Below is a small trained network, with its code and all its weights. Each question gives an input and a target symbol and asks what happens when units are switched off, that is, made to give their printed mean instead of their output.

import numpy as np


def w(rows, s, z=0):
    codes = np.array(rows[::2]) - 128.0
    scale = np.full(codes.shape[1], s)
    scale[-1] = z or s
    return codes * scale


def norm(h):
    return h / np.sqrt((h * h).mean(-1, keepdims=True) + 1e-5)


def softmax(a):
    e = np.exp(a - a.max(-1, keepdims=True))
    return e / e.sum(-1, keepdims=True)


def log_softmax(a):
    a = a - a.max(-1, keepdims=True)
    return a - np.log(np.exp(a).sum(-1, keepdims=True))


def net(x, mask):
    ids = ['βγεζηθλμξπσφω'.index(c) for c in x.split()]
    T = len(ids)
    res = E[ids] + P[:T]
    u = 0
    for l in range(2):
        r = norm(res)
        for j in range(3):
            rows = slice(4 * j, 4 * j + 4)
            q, k, v = (r @ M[l][rows].T for M in (Q, K, V))
            z = softmax(np.where(np.tri(T) > 0, q @ k.T / 4**0.5, -1e9)) @ v
            o = O[l][rows]
            res = res + np.where(mask[u + j], z, o[:, -1]) @ o[:, :-1]
        u += 3
    return log_softmax(norm(res)[-1] @ U[:, :-1].T + U[:, -1])


Q, K, V, O = {}, {}, {}, {}
E = w([
[73,189,100],'β',
[137,109,153],'γ',
[136,108,153],'ε',
[137,109,152],'ζ',
[72,193,102],'η',
[136,109,152],'θ',
[240,129,2],'λ',
[75,176,89],'μ',
[56,196,111],'ξ',
[106,95,146],'π',
[49,175,90],'σ',
[75,77,108],'φ',
[103,105,162],'ω',
],0.004)
P = w([
[101,165,33],'0',
[133,166,60],'1',
[151,144,80],'2',
[131,163,62],'3',
[119,187,54],'4',
[111,180,48],'5',
[97,186,42],'6',
[77,203,36],'7',
[79,196,28],'8',
[70,208,32],'9',
[65,211,18],'10',
[48,211,1],'11',
],0.0007)
Q[0] = w([
[77,40,218],'L0H1',
[182,199,84],'L0H1',
[98,193,88],'L0H1',
[162,205,72],'L0H1',
[135,123,70],'L0H2',
[113,116,65],'L0H2',
[43,106,167],'L0H2',
[89,167,108],'L0H2',
[205,18,132],'L0H3',
[190,40,112],'L0H3',
[229,114,107],'L0H3',
[2,115,151],'L0H3',
],0.0062)
K[0] = w([
[202,141,84],'L0H1',
[2,118,166],'L0H1',
[91,115,182],'L0H1',
[43,117,163],'L0H1',
[166,159,72],'L0H2',
[140,152,88],'L0H2',
[27,112,125],'L0H2',
[101,166,104],'L0H2',
[70,125,253],'L0H3',
[96,156,224],'L0H3',
[44,178,183],'L0H3',
[223,63,93],'L0H3',
],0.0051)
V[0] = w([
[70,96,100],'L0H1',
[141,163,66],'L0H1',
[210,129,13],'L0H1',
[125,74,105],'L0H1',
[132,181,222],'L0H2',
[174,155,115],'L0H2',
[165,123,5],'L0H2',
[8,88,240],'L0H2',
[171,149,159],'L0H3',
[135,153,159],'L0H3',
[214,159,22],'L0H3',
[104,164,162],'L0H3',
],0.0024)
O[0] = w([
[117,100,133,184],'L0H1',
[157,107,28,113],'L0H1',
[113,152,60,59],'L0H1',
[91,144,93,139],'L0H1',
[128,3,87,112],'L0H2',
[120,153,192,79],'L0H2',
[104,220,192,102],'L0H2',
[199,122,77,246],'L0H2',
[75,113,97,90],'L0H3',
[105,152,125,114],'L0H3',
[69,80,47,67],'L0H3',
[114,150,171,131],'L0H3',
],0.0018,0.0013)
Q[1] = w([
[102,186,128],'L1H1',
[120,89,110],'L1H1',
[146,78,149],'L1H1',
[143,92,134],'L1H1',
[94,142,132],'L1H2',
[29,122,62],'L1H2',
[125,191,119],'L1H2',
[2,76,82],'L1H2',
[166,112,99],'L1H3',
[62,142,183],'L1H3',
[192,115,40],'L1H3',
[135,104,129],'L1H3',
],0.0075)
K[1] = w([
[77,145,158],'L1H1',
[171,134,130],'L1H1',
[156,138,90],'L1H1',
[153,156,97],'L1H1',
[114,156,53],'L1H2',
[157,145,52],'L1H2',
[74,170,108],'L1H2',
[204,164,18],'L1H2',
[155,187,47],'L1H3',
[71,69,254],'L1H3',
[223,180,77],'L1H3',
[136,113,104],'L1H3',
],0.0059)
V[1] = w([
[251,174,118],'L1H1',
[84,120,78],'L1H1',
[36,61,172],'L1H1',
[95,83,30],'L1H1',
[6,204,120],'L1H2',
[239,107,65],'L1H2',
[238,113,93],'L1H2',
[255,188,93],'L1H2',
[111,239,228],'L1H3',
[184,113,9],'L1H3',
[201,196,31],'L1H3',
[69,16,212],'L1H3',
],0.0033)
O[1] = w([
[144,191,125,24],'L1H1',
[124,107,104,182],'L1H1',
[88,28,171,195],'L1H1',
[155,66,65,188],'L1H1',
[171,79,143,254],'L1H2',
[91,154,40,70],'L1H2',
[95,185,87,56],'L1H2',
[120,231,76,67],'L1H2',
[119,252,249,82],'L1H3',
[68,114,16,132],'L1H3',
[48,163,80,94],'L1H3',
[204,79,138,167],'L1H3',
],0.004,0.00086)
U = w([
[90,157,2,198],'β',
[38,145,40,115],'γ',
[188,83,162,125],'ε',
[175,178,116,29],'ζ',
[123,15,126,207],'η',
[52,192,244,199],'θ',
[132,141,102,4],'λ',
[161,164,117,1],'μ',
[214,87,197,162],'ξ',
[164,168,116,17],'π',
[190,234,134,138],'σ',
[89,186,147,46],'φ',
[70,120,150,133],'ω',
],0.0081,0.0054)

Each question gives the input, a string of symbols that net reads in full, and the target symbol t.
The units are the heads (4 rows each of Q, K, V and O). Each row of codes is followed by its name. A weight is (code - 128) times the scale printed after its matrix; where a second scale follows, it is the last column's (O and U).
mask holds one flag per head, layer by layer. A switched-off head (its flag False) gives its mean, the last column of its rows in O, instead of its output. The means were averaged over made-up inputs and are rounded, as every weight is.
A unit's drop is (log p(t) with every unit on - log p(t) with that unit switched off) / (log p(t) with every unit on - log p(t) with every unit switched off).
The circuit of an input: a set's keep is (log p(t) with only the set's units on - log p(t) with every unit switched off) / (log p(t) with every unit on - log p(t) with every unit switched off). Starting from all 6 units, units are removed one at a time, each time the one whose removal leaves the highest keep (on an exact tie, the one counted first), for as long as the keep stays at least 0.8.
units of the circuit, in order: the units of the circuit, biggest drop first
unit that matters most: the unit with the biggest drop
heads that matter: for each layer, one digit per head in row order, 1 if its drop is at least 0.15 and else 0, layers parted by /
drop when u is switched off: that unit's drop, to one decimal
input λ ξ ξ ξ η φ θ γ, target β: unit that matters most	L0H1
input λ η θ ξ η ξ θ η ε π, target β: heads that matter	100 / 010
input ε ξ ξ ζ, target θ: units of the circuit, in order	[L1H3, L1H2]
input η ε θ θ θ, target σ: units of the circuit, in order	[L1H2, L0H1, L1H3]
input μ ξ η, target θ: heads that matter	010 / 011
input φ θ σ, target η: heads that matter	000 / 010
input π β θ θ η ζ π β ξ θ γ, target θ: heads that matter	111 / 011
input φ σ π ε ξ ε λ ε θ σ ω, target β: heads that matter	000 / 010
input ξ η γ, target θ: heads that matter	010 / 011
input ξ β ω ξ μ φ μ, target η: heads that matter	000 / 110
input ξ η ε ε ξ ξ θ, target θ: heads that matter	000 / 011
input π μ φ θ μ, target η: heads that matter	100 / 111
input σ ξ ε σ ξ φ σ, target η: heads that matter	000 / 110
input σ σ φ σ π ξ μ ω μ θ γ ω, target ξ: heads that matter	001 / 001
input ξ γ σ λ θ ε ξ π, target β: unit that matters most	L1H2
input ξ λ θ φ ξ π ζ ξ ε, target β: heads that matter	100 / 001
input ω γ ω ω θ γ ξ θ ζ θ, target σ: heads that matter	111 / 111
input μ φ ω λ θ, target β: units of the circuit, in order	[L0H1, L1H3]
input λ ξ ω, target β: units of the circuit, in order	[L0H1, L1H2]
input φ ξ η, target η: units of the circuit, in order	[L1H2]
input ξ ζ ε η ξ ε β ξ, target θ: drop when L1H3 is switched off	0.2
input ω ξ λ φ, target β: drop when L1H2 is switched off	0.3
input θ ξ ξ η, target θ: drop when L0H1 is switched off	0.2
